Below is a small trained network, with its code and all its weights. Each question gives an input and a class and asks what happens when units are switched off, that is, made to give their printed mean instead of their output.

import numpy as np


def w(rows, s, z=0):
    codes = np.array(rows[::2]) - 128.0
    scale = np.full(codes.shape[1], s)
    scale[-1] = z or s
    return codes * scale


def norm(h):
    return h / np.sqrt((h * h).mean(-1, keepdims=True) + 1e-5)


def f(y):
    return y / 2 * (1 + np.tanh(0.7978845608 * (y + 0.044715 * y**3)))


def log_softmax(a):
    a = a - a.max(-1, keepdims=True)
    return a - np.log(np.exp(a).sum(-1, keepdims=True))


def net(x, mask):
    res = np.array(x, float).reshape(1, 7) / 4 @ E
    u = 0
    for l in range(3):
        y = f(norm(res) @ A[l][:, :-1].T + A[l][:, -1])
        res = res + np.where(mask[u : u + 7], y, B[l][:, -1]) @ B[l][:, :-1]
        u += 7
    return log_softmax(norm(res)[-1] @ U[:, :-1].T + U[:, -1])


A, B = {}, {}
E = w([
[128,128,126,130,132,125,128,124,127,127,124,128],'x0',
[208,247,42,253,100,115,105,69,101,201,197,192],'x1',
[160,65,62,206,10,134,182,147,111,45,87,63],'x2',
[79,169,34,86,101,105,43,207,186,206,135,12],'x3',
[130,123,125,126,128,127,129,131,130,130,129,130],'x4',
[153,70,100,113,189,226,230,91,43,243,144,51],'x5',
[131,124,132,121,124,128,126,127,133,126,134,130],'x6',
],0.0016)
A[0] = w([
[226,223,75,214,76,115,97,71,133,184,187,191,111],'0.n1',
[54,176,40,107,117,88,60,185,166,200,79,5,104],'0.n2',
[115,53,32,185,35,107,185,165,97,48,130,77,78],'0.n3',
[97,45,233,24,121,145,126,173,187,93,63,84,77],'0.n4',
[146,111,228,178,147,116,178,48,80,59,86,209,3],'0.n5',
[121,125,130,128,124,120,130,122,126,130,134,127,129],'0.n6',
[151,113,221,188,165,118,188,36,62,58,70,210,75],'0.n7',
],0.0021,0.0018)
B[0] = w([
[23,88,59,153,240,107,174,196,68,41,120,112,243],'0.n1',
[198,54,101,71,90,192,148,157,156,126,218,253,254],'0.n2',
[177,223,222,127,190,198,71,126,169,159,58,121,201],'0.n3',
[91,143,11,201,208,87,141,135,65,81,156,154,227],'0.n4',
[146,96,64,54,69,177,94,242,209,141,214,164,161],'0.n5',
[131,130,128,128,129,130,128,131,128,128,127,128,129],'0.n6',
[179,80,64,53,70,196,129,215,196,145,228,190,205],'0.n7',
],0.0024,0.0016)
A[1] = w([
[82,153,173,90,173,88,112,93,122,175,169,157,2],'1.n1',
[115,154,139,135,102,76,86,157,168,80,120,165,72],'1.n2',
[78,159,180,79,178,93,100,101,130,178,167,159,93],'1.n3',
[116,157,141,138,98,74,88,152,162,76,124,165,36],'1.n4',
[85,170,80,95,97,93,61,156,167,191,118,33,23],'1.n5',
[110,82,225,52,116,139,117,143,169,109,79,85,71],'1.n6',
[151,102,98,190,2,124,157,126,118,76,98,65,87],'1.n7',
],0.0031,0.0015)
B[1] = w([
[175,145,118,170,114,172,126,162,145,94,61,92,129],'1.n1',
[127,107,159,122,101,129,171,63,85,195,133,84,239],'1.n2',
[192,165,139,174,134,186,113,159,156,112,54,104,195],'1.n3',
[129,104,158,120,105,131,167,66,89,186,134,84,216],'1.n4',
[172,73,145,109,110,177,172,137,127,89,179,251,179],'1.n5',
[128,187,33,231,164,104,131,124,86,124,166,153,187],'1.n6',
[166,200,184,110,209,184,70,162,181,146,63,131,247],'1.n7',
],0.0033,0.0012)
A[2] = w([
[104,172,177,146,39,28,83,95,162,57,127,178,122],'2.n1',
[107,134,35,57,78,122,63,188,179,209,169,54,2],'2.n2',
[29,43,149,51,185,122,153,170,119,49,88,73,20],'2.n3',
[171,79,105,112,179,203,214,92,63,232,141,55,135],'2.n4',
[142,197,65,225,132,111,127,91,89,163,168,167,26],'2.n5',
[116,131,128,121,136,122,116,154,142,111,119,130,131],'2.n6',
[108,195,193,58,253,126,84,125,145,199,150,187,5],'2.n7',
],0.0027,0.00064)
B[2] = w([
[91,78,157,54,118,132,145,66,97,250,129,46,214],'2.n1',
[169,64,216,152,136,160,252,75,77,19,162,236,183],'2.n2',
[139,236,15,250,157,75,128,121,79,149,188,150,205],'2.n3',
[64,146,212,86,29,9,42,77,176,128,111,120,254],'2.n4',
[48,81,91,109,194,64,153,175,104,41,117,82,172],'2.n5',
[144,129,121,151,141,156,155,110,100,162,128,122,139],'2.n6',
[187,99,104,203,42,184,161,157,138,50,51,53,177],'2.n7',
],0.0028,0.002)
U = w([
[70,158,10,198,209,58,147,152,70,89,159,122,207],'0',
[180,58,137,63,82,194,170,154,152,110,221,237,180],'1',
[73,120,212,74,65,57,106,38,122,212,106,54,115],'2',
[211,197,159,161,158,222,93,178,181,117,3,84,1],'3',
],0.0057,0.00068)

Each question gives the input, the list of numbers given to net, and the class t.
The units are the neurons (one row each of A and B). Each row of codes is followed by its name. A weight is (code - 128) times the scale printed after its matrix; where a second scale follows, it is the last column's (A, B and U).
mask holds one flag per neuron, layer by layer. A switched-off neuron (its flag False) gives its mean, the last column of its row in B, instead of its output. The means were averaged over made-up inputs and are rounded, as every weight is.
A unit's drop is (log p(t) with every unit on - log p(t) with that unit switched off) / (log p(t) with every unit on - log p(t) with every unit switched off).
The circuit of an input: a set's keep is (log p(t) with only the set's units on - log p(t) with every unit switched off) / (log p(t) with every unit on - log p(t) with every unit switched off). Starting from the 12 units with the biggest drops (on a tie, the unit counted first), units are removed one at a time, each time the one whose removal leaves the highest keep (on an exact tie, the one counted first), for as long as the keep stays at least 0.8.
circuit, biggest first: the units of the circuit, biggest drop first
unit that matters most: the unit with the biggest drop
k most important neurons: the k neurons with the biggest drops, biggest first
k most important neurons of layer l: the k neurons of layer l with the biggest drops, biggest first
input [5,-4,6,5,-3,5,0], class 3: unit that matters most	1.n7
input [-1,-5,-7,-5,-2,-2,-1], class 3: 2 most important neurons	(0.n1; 1.n3)
input [-7,-3,6,1,-5,-6,1], class 2: circuit, biggest first	(2.n1; 1.n2)
input [-5,-7,6,2,-6,7,-2], class 0: 2 most important neurons	(2.n3; 1.n2)
input [5,-8,-6,3,-7,-7,6], class 0: circuit, biggest first	(2.n3; 0.n4)
input [7,6,8,2,-5,6,4], class 3: 2 most important neurons of layer 1	(1.n7; 1.n2)
input [-1,2,-6,-5,-6,-4,7], class 3: 3 most important neurons	(0.n2; 1.n3; 2.n7)
input [2,6,4,-5,3,-8,0], class 2: 2 most important neurons	(2.n1; 0.n4)
input [-1,5,-7,0,3,-1,-7], class 3: 2 most important neurons of layer 2	(2.n7; 2.n3)
input [1,4,3,7,-3,-6,3], class 1: 3 most important neurons	(0.n2; 2.n2; 2.n4)
input [-7,-8,-2,-1,6,-7,-5], class 0: 3 most important neurons	(2.n3; 0.n4; 2.n4)
input [6,-1,-3,-7,4,8,0], class 2: 2 most important neurons	(2.n4; 0.n2)
input [-5,-8,-6,7,-3,4,-2], class 0: 2 most important neurons of layer 1	(1.n7; 1.n6)
input [-5,4,6,-3,2,6,0], class 2: unit that matters most	2.n4
input [-7,-3,4,-1,-8,-4,-6], class 2: circuit, biggest first	(0.n1; 2.n1)
input [-6,7,6,6,6,-8,-3], class 2: 3 most important neurons	(2.n1; 0.n4; 1.n6)
input [4,6,7,2,-1,-2,8], class 3: 2 most important neurons	(1.n7; 0.n4)
input [8,-2,-3,-5,-7,-6,7], class 2: 3 most important neurons	(2.n1; 0.n2; 1.n5)
input [-3,-6,-1,6,-5,-4,5], class 0: 4 most important neurons	(0.n4; 2.n3; 0.n7; 0.n5)
input [1,0,-1,-2,-1,6,5], class 2: circuit, biggest first	(2.n4)
input [4,1,-4,4,-3,4,2], class 1: 2 most important neurons of layer 1	(1.n2; 1.n7)
input [6,-6,-7,0,7,6,1], class 3: 2 most important neurons of layer 1	(1.n3; 1.n2)
